Below are the code and all the weights of a small trained network. Each question names an input and a target symbol and asks about switching units off, where a switched-off unit gives its printed mean instead of its output.

import numpy as np


def w(rows, s, z=0):
    codes = np.array(rows[::2]) - 128.0
    scale = np.full(codes.shape[1], s)
    scale[-1] = z or s
    return codes * scale


def norm(h):
    return h / np.sqrt((h * h).mean(-1, keepdims=True) + 1e-5)


def f(y):
    return np.maximum(y, 0)


def softmax(a):
    e = np.exp(a - a.max(-1, keepdims=True))
    return e / e.sum(-1, keepdims=True)


def log_softmax(a):
    a = a - a.max(-1, keepdims=True)
    return a - np.log(np.exp(a).sum(-1, keepdims=True))


def net(x, mask):
    ids = ['βγεηθλμστφψω'.index(c) for c in x.split()]
    T = len(ids)
    res = E[ids] + P[:T]
    r = norm(res)
    for j in range(3):
        rows = slice(2 * j, 2 * j + 2)
        q, k, v = (r @ M[0][rows].T for M in (Q, K, V))
        z = softmax(np.where(np.tri(T) > 0, q @ k.T / 2**0.5, -1e9)) @ v
        o = O[0][rows]
        res = res + np.where(mask[j], z, o[:, -1]) @ o[:, :-1]
    y = f(norm(res) @ A[0][:, :-1].T + A[0][:, -1])
    res = res + np.where(mask[3:19], y, B[0][:, -1]) @ B[0][:, :-1]
    return log_softmax(norm(res)[-1] @ U[:, :-1].T + U[:, -1])


Q, K, V, O, A, B = {}, {}, {}, {}, {}, {}
E = w([
[77,123,103,46,133,217],'β',
[101,102,210,94,76,106],'γ',
[179,137,199,140,157,177],'ε',
[178,142,195,140,137,180],'η',
[153,143,73,64,92,103],'θ',
[101,128,219,38,220,98],'λ',
[104,141,83,41,67,173],'μ',
[93,250,89,115,206,130],'σ',
[82,95,146,37,107,233],'τ',
[61,177,147,191,87,140],'φ',
[114,122,118,204,190,105],'ψ',
[157,142,78,40,96,109],'ω',
],0.017)
P = w([
[145,63,82,236,178,107],'0',
[118,137,211,154,179,254],'1',
[109,147,193,143,167,233],'2',
[101,150,171,128,147,214],'3',
[59,111,129,129,135,152],'4',
[58,117,130,136,127,130],'5',
[58,135,142,132,121,127],'6',
[57,152,140,114,106,126],'7',
[59,158,143,106,105,115],'8',
],0.0087)
Q[0] = w([
[84,113,146,127,120,115],'H0',
[6,143,129,125,144,160],'H0',
[186,166,108,140,154,103],'H1',
[125,131,147,118,109,142],'H1',
[54,124,128,134,136,108],'H2',
[115,142,156,147,99,152],'H2',
],0.027)
K[0] = w([
[136,202,208,85,94,127],'H0',
[9,230,196,97,128,54],'H0',
[159,147,60,172,130,130],'H1',
[113,82,99,77,139,78],'H1',
[101,194,194,80,118,100],'H2',
[43,200,95,164,79,117],'H2',
],0.014)
V[0] = w([
[92,229,57,108,193,116],'H0',
[81,191,116,246,34,143],'H0',
[152,168,177,141,157,54],'H1',
[159,104,150,127,56,102],'H1',
[232,100,171,101,173,124],'H2',
[157,161,76,163,138,167],'H2',
],0.012)
O[0] = w([
[125,253,116,96,156,193,211],'H0',
[68,103,66,154,107,166,3],'H0',
[60,131,185,137,176,104,123],'H1',
[129,186,151,160,59,77,22],'H1',
[122,146,75,113,128,65,100],'H2',
[163,133,140,222,178,101,79],'H2',
],0.013,0.0061)
A[0] = w([
[27,59,90,175,71,133,178],'N0',
[131,173,105,193,164,57,69],'N1',
[120,198,195,108,88,187,107],'N2',
[150,99,194,97,172,145,188],'N3',
[34,11,175,113,68,62,3],'N4',
[32,198,174,161,126,67,146],'N5',
[106,156,116,156,188,81,108],'N6',
[157,60,106,205,177,57,31],'N7',
[148,182,70,191,135,172,31],'N8',
[128,142,110,50,148,87,118],'N9',
[92,160,158,56,153,115,48],'N10',
[114,42,152,116,41,171,218],'N11',
[89,147,120,231,119,134,44],'N12',
[152,96,142,192,195,111,83],'N13',
[157,183,115,126,100,115,125],'N14',
[153,101,105,42,144,132,52],'N15',
],0.012,0.0042)
B[0] = w([
[77,135,201,103,43,210,182],'N0',
[133,101,183,92,157,152,138],'N1',
[138,114,94,178,169,77,226],'N2',
[137,97,177,113,125,68,254],'N3',
[76,245,140,184,150,66,148],'N4',
[160,62,153,147,144,165,160],'N5',
[140,135,137,103,137,143,150],'N6',
[112,113,71,132,132,83,142],'N7',
[68,107,122,164,193,94,160],'N8',
[67,110,123,68,86,156,221],'N9',
[95,127,146,88,168,127,225],'N10',
[103,178,170,195,100,65,196],'N11',
[135,92,122,130,145,162,147],'N12',
[114,127,58,121,95,115,149],'N13',
[95,148,119,162,96,118,154],'N14',
[140,59,113,127,122,130,201],'N15',
],0.012,0.0094)
U = w([
[237,97,88,110,150,221,121],'β',
[68,206,164,162,71,44,43],'γ',
[125,83,67,160,141,61,126],'ε',
[103,96,77,174,128,62,106],'η',
[147,195,76,156,157,71,133],'θ',
[112,98,189,58,185,117,100],'λ',
[205,166,69,172,94,150,253],'μ',
[142,252,103,116,204,208,83],'σ',
[214,67,140,129,37,133,167],'τ',
[84,97,145,158,90,228,148],'φ',
[98,44,52,165,205,140,104],'ψ',
[222,241,127,105,87,111,161],'ω',
],0.013,0.0063)

Each question gives the input, a string of symbols that net reads in full, and the target symbol t.
The units are the heads (2 rows each of Q, K, V and O) and the neurons (one row each of A and B). Each row of codes is followed by its name. A weight is (code - 128) times the scale printed after its matrix; where a second scale follows, it is the last column's (O, A, B and U).
mask holds one flag per unit, heads first, then neurons. A switched-off unit (its flag False) gives its mean, the last column of its rows in O or B, instead of its output. The means were averaged over made-up inputs and are rounded, as every weight is.
A unit's drop is (log p(t) with every unit on - log p(t) with that unit switched off) / (log p(t) with every unit on - log p(t) with every unit switched off).
The circuit of an input: a set's keep is (log p(t) with only the set's units on - log p(t) with every unit switched off) / (log p(t) with every unit on - log p(t) with every unit switched off). Starting from the 12 units with the biggest drops (on a tie, the unit counted first), units are removed one at a time, each time the one whose removal leaves the highest keep (on an exact tie, the one counted first), for as long as the keep stays at least 0.8.
units of the circuit, in order: the units of the circuit, biggest drop first
unit that matters most: the unit with the biggest drop
top k neurons: the k neurons with the biggest drops, biggest first
heads that matter: for each layer, one digit per head in row order, 1 if its drop is at least 0.15 and else 0, layers parted by /
drop when u is switched off: that unit's drop, to one decimal
input σ φ ε θ, target σ: heads that matter => 100
input τ γ μ ω, target τ: units of the circuit, in order => H0; H1
input γ φ ω, target γ: heads that matter => 100
input ψ λ λ ω, target ψ: units of the circuit, in order => H0; H2
input η φ λ ω, target η: units of the circuit, in order => H2; H0
input τ θ λ τ μ γ λ φ β, target φ: units of the circuit, in order => H0; N0
input ω ε ω τ τ τ, target τ: heads that matter => 010
input ψ ε ε μ, target μ: heads that matter => 010
input τ ω ψ β, target β: heads that matter => 010
input ε ω η, target ε: heads that matter => 101
input ω ψ ω, target ω: units of the circuit, in order => H1; H2
input ε μ ω, target ε: units of the circuit, in order => H0; H2
input ψ μ ω β ψ, target ψ: top 2 neurons => N8; N11
input β φ τ ω, target β: units of the circuit, in order => H1; H2
input γ ω τ ε, target γ: heads that matter => 100
input ψ ψ μ θ ε, target ψ: units of the circuit, in order => H0; H2; N13
input τ σ μ θ, target τ: heads that matter => 110
input β η θ, target β: unit that matters most => H1
input γ ω ψ, target γ: heads that matter => 100
input θ ω ψ ω, target θ: top 4 neurons => N0; N8; N14; N2
input τ ψ β μ, target μ: top neuron => N11
input φ φ τ ω, target φ: drop when H0 is switched off => 1.8
input ω τ ω, target ω: drop when H2 is switched off => 0.1
input μ θ η θ τ ψ φ μ, target φ: drop when H0 is switched off => 2.3
